Below is a small trained network, with its code and all its weights. Each question gives an input and a target symbol and asks what happens when units are switched off, that is, made to give their printed mean instead of their output.

import numpy as np


def w(rows, s, z=0):
    codes = np.array(rows[::2]) - 128.0
    scale = np.full(codes.shape[1], s)
    scale[-1] = z or s
    return codes * scale


def norm(h):
    return h / np.sqrt((h * h).mean(-1, keepdims=True) + 1e-5)


def f(y):
    return y / 2 * (1 + np.tanh(0.7978845608 * (y + 0.044715 * y**3)))


def softmax(a):
    e = np.exp(a - a.max(-1, keepdims=True))
    return e / e.sum(-1, keepdims=True)


def log_softmax(a):
    a = a - a.max(-1, keepdims=True)
    return a - np.log(np.exp(a).sum(-1, keepdims=True))


def net(x, mask):
    ids = ['Φαβδηλμπψ'.index(c) for c in x.split()]
    T = len(ids)
    res = E[ids] + P[:T]
    u = 0
    for l in range(2):
        q, k, v = (norm(res) @ M[l].T for M in (Q, K, V))
        z = softmax(np.where(np.tri(T) > 0, q @ k.T / 4**0.5, -1e9)) @ v
        res = res + np.where(mask[u], z, O[l][:, -1]) @ O[l][:, :-1]
        u += 1
        y = f(norm(res) @ A[l][:, :-1].T + A[l][:, -1])
        res = res + np.where(mask[u : u + 8], y, B[l][:, -1]) @ B[l][:, :-1]
        u += 8
    return log_softmax(norm(res)[-1] @ U[:, :-1].T + U[:, -1])


Q, K, V, O, A, B = {}, {}, {}, {}, {}, {}
E = w([
[69,83,97],'Φ',
[112,71,76],'α',
[165,154,102],'β',
[138,165,126],'δ',
[141,167,123],'η',
[143,175,123],'λ',
[207,140,253],'μ',
[107,183,143],'π',
[140,201,126],'ψ',
],0.005)
P = w([
[186,127,168],'0',
[110,186,47],'1',
[166,107,236],'2',
[107,127,103],'3',
[76,214,3],'4',
[168,139,230],'5',
[115,131,117],'6',
[84,229,8],'7',
],0.0031)
Q[0] = w([
[170,182,218],'0.h1',
[115,134,80],'0.h1',
[111,193,80],'0.h1',
[254,109,187],'0.h1',
],0.013)
K[0] = w([
[96,52,32],'0.h1',
[144,183,144],'0.h1',
[126,213,96],'0.h1',
[211,6,58],'0.h1',
],0.011)
V[0] = w([
[138,187,136],'0.h1',
[1,125,147],'0.h1',
[146,106,82],'0.h1',
[145,112,53],'0.h1',
],0.0067)
O[0] = w([
[134,166,80,252],'0.h1',
[2,139,154,26],'0.h1',
[150,83,114,126],'0.h1',
[151,67,87,159],'0.h1',
],0.0078,0.0011)
A[0] = w([
[132,191,142,181],'0.n1',
[91,124,108,194],'0.n2',
[131,19,166,142],'0.n3',
[164,110,248,205],'0.n4',
[136,135,108,161],'0.n5',
[43,96,254,37],'0.n6',
[127,128,124,7],'0.n7',
[191,120,96,117],'0.n8',
],0.0088,0.0014)
B[0] = w([
[108,69,121,207],'0.n1',
[131,89,114,168],'0.n2',
[81,126,220,251],'0.n3',
[248,211,232,221],'0.n4',
[98,110,102,166],'0.n5',
[202,87,112,202],'0.n6',
[119,142,97,99],'0.n7',
[70,115,149,222],'0.n8',
],0.013,0.0024)
Q[1] = w([
[147,171,146],'1.h1',
[121,6,132],'1.h1',
[167,98,152],'1.h1',
[86,76,96],'1.h1',
],0.022)
K[1] = w([
[105,87,131],'1.h1',
[254,174,138],'1.h1',
[198,112,145],'1.h1',
[141,187,119],'1.h1',
],0.024)
V[1] = w([
[19,180,228],'1.h1',
[152,38,189],'1.h1',
[136,253,88],'1.h1',
[125,156,110],'1.h1',
],0.0065)
O[1] = w([
[26,113,147,65],'1.h1',
[171,38,186,254],'1.h1',
[153,253,136,102],'1.h1',
[122,157,116,99],'1.h1',
],0.0072,0.00047)
A[1] = w([
[132,130,80,126],'1.n1',
[142,101,176,92],'1.n2',
[56,156,129,134],'1.n3',
[137,124,141,114],'1.n4',
[126,113,144,126],'1.n5',
[156,204,124,115],'1.n6',
[87,165,249,2],'1.n7',
[153,105,222,97],'1.n8',
],0.011,0.0063)
B[1] = w([
[176,165,148,188],'1.n1',
[112,161,77,156],'1.n2',
[144,147,198,203],'1.n3',
[113,125,115,116],'1.n4',
[108,109,125,131],'1.n5',
[50,90,42,200],'1.n6',
[248,134,245,169],'1.n7',
[105,210,42,253],'1.n8',
],0.015,0.003)
U = w([
[141,36,130,103],'Φ',
[59,62,176,255],'α',
[248,99,122,136],'β',
[138,137,77,68],'δ',
[142,132,82,47],'η',
[140,135,67,77],'λ',
[185,179,223,199],'μ',
[23,217,170,121],'π',
[99,163,90,91],'ψ',
],0.013,0.0053)

Each question gives the input, a string of symbols that net reads in full, and the target symbol t.
The units are the heads (4 rows each of Q, K, V and O) and the neurons (one row each of A and B). Each row of codes is followed by its name. A weight is (code - 128) times the scale printed after its matrix; where a second scale follows, it is the last column's (O, A, B and U).
mask holds one flag per unit, layer by layer, with each layer's heads first. A switched-off unit (its flag False) gives its mean, the last column of its rows in O or B, instead of its output. The means were averaged over made-up inputs and are rounded, as every weight is.
A unit's drop is (log p(t) with every unit on - log p(t) with that unit switched off) / (log p(t) with every unit on - log p(t) with every unit switched off).
The circuit of an input: a set's keep is (log p(t) with only the set's units on - log p(t) with every unit switched off) / (log p(t) with every unit on - log p(t) with every unit switched off). Starting from the 12 units with the biggest drops (on a tie, the unit counted first), units are removed one at a time, each time the one whose removal leaves the highest keep (on an exact tie, the one counted first), for as long as the keep stays at least 0.8.
circuit, biggest first: the units of the circuit, biggest drop first
most important unit: the unit with the biggest drop
top k neurons: the k neurons with the biggest drops, biggest first
k most important neurons of layer l: the k neurons of layer l with the biggest drops, biggest first
input α α β β α, target β: most important unit : 0.n3
input π α π α μ λ δ, target π: top 4 neurons : 0.n6, 0.n3, 0.n4, 0.n8
input π π α λ α β δ, target π: 4 most important neurons of layer 0 : 0.n6, 0.n3, 0.n8, 0.n4
input π Φ β, target β: top 3 neurons : 0.n6, 1.n8, 1.n3
input α δ α ψ, target α: circuit, biggest first : 1.n8, 0.n4
input α Φ β β, target α: circuit, biggest first : 0.n4, 1.n8
input π μ α π α δ η, target π: circuit, biggest first : 0.n6, 1.h1
input Φ α Φ π, target Φ: 3 most important neurons of layer 0 : 0.n1, 0.n6, 0.n4
input π α α π β, target π: top 3 neurons : 0.n6, 1.n3, 1.n8
input π π β ψ, target π: 2 most important neurons of layer 0 : 0.n6, 0.n3
input α λ Φ λ, target α: top 3 neurons : 0.n8, 0.n1, 1.n8
input μ β α α, target μ: top 4 neurons : 0.n4, 1.n6, 0.n8, 0.n3
input π β ψ π β α π, target π: top 2 neurons : 0.n4, 0.n3
input β α Φ ψ, target β: top 2 neurons : 0.n1, 0.n3
input α π ψ η, target α: circuit, biggest first : 0.n4, 1.n8
input μ α α Φ, target μ: most important unit : 1.n6
input α λ π δ, target α: top 2 neurons : 0.n1, 1.n8
input Φ π δ ψ α α Φ, target Φ: top 4 neurons : 0.n2, 0.n4, 1.n8, 0.n3
input α μ ψ λ, target α: circuit, biggest first : 1.n8, 0.n4
input α δ β π α, target π: circuit, biggest first : 0.h1
input π β Φ η, target π: top 4 neurons : 0.n4, 0.n6, 0.n3, 1.n3
input β α ψ π η Φ η, target β: top 4 neurons : 0.n4, 0.n1, 0.n3, 1.n8
input α μ π ψ, target α: top 3 neurons : 0.n1, 1.n8, 1.n7
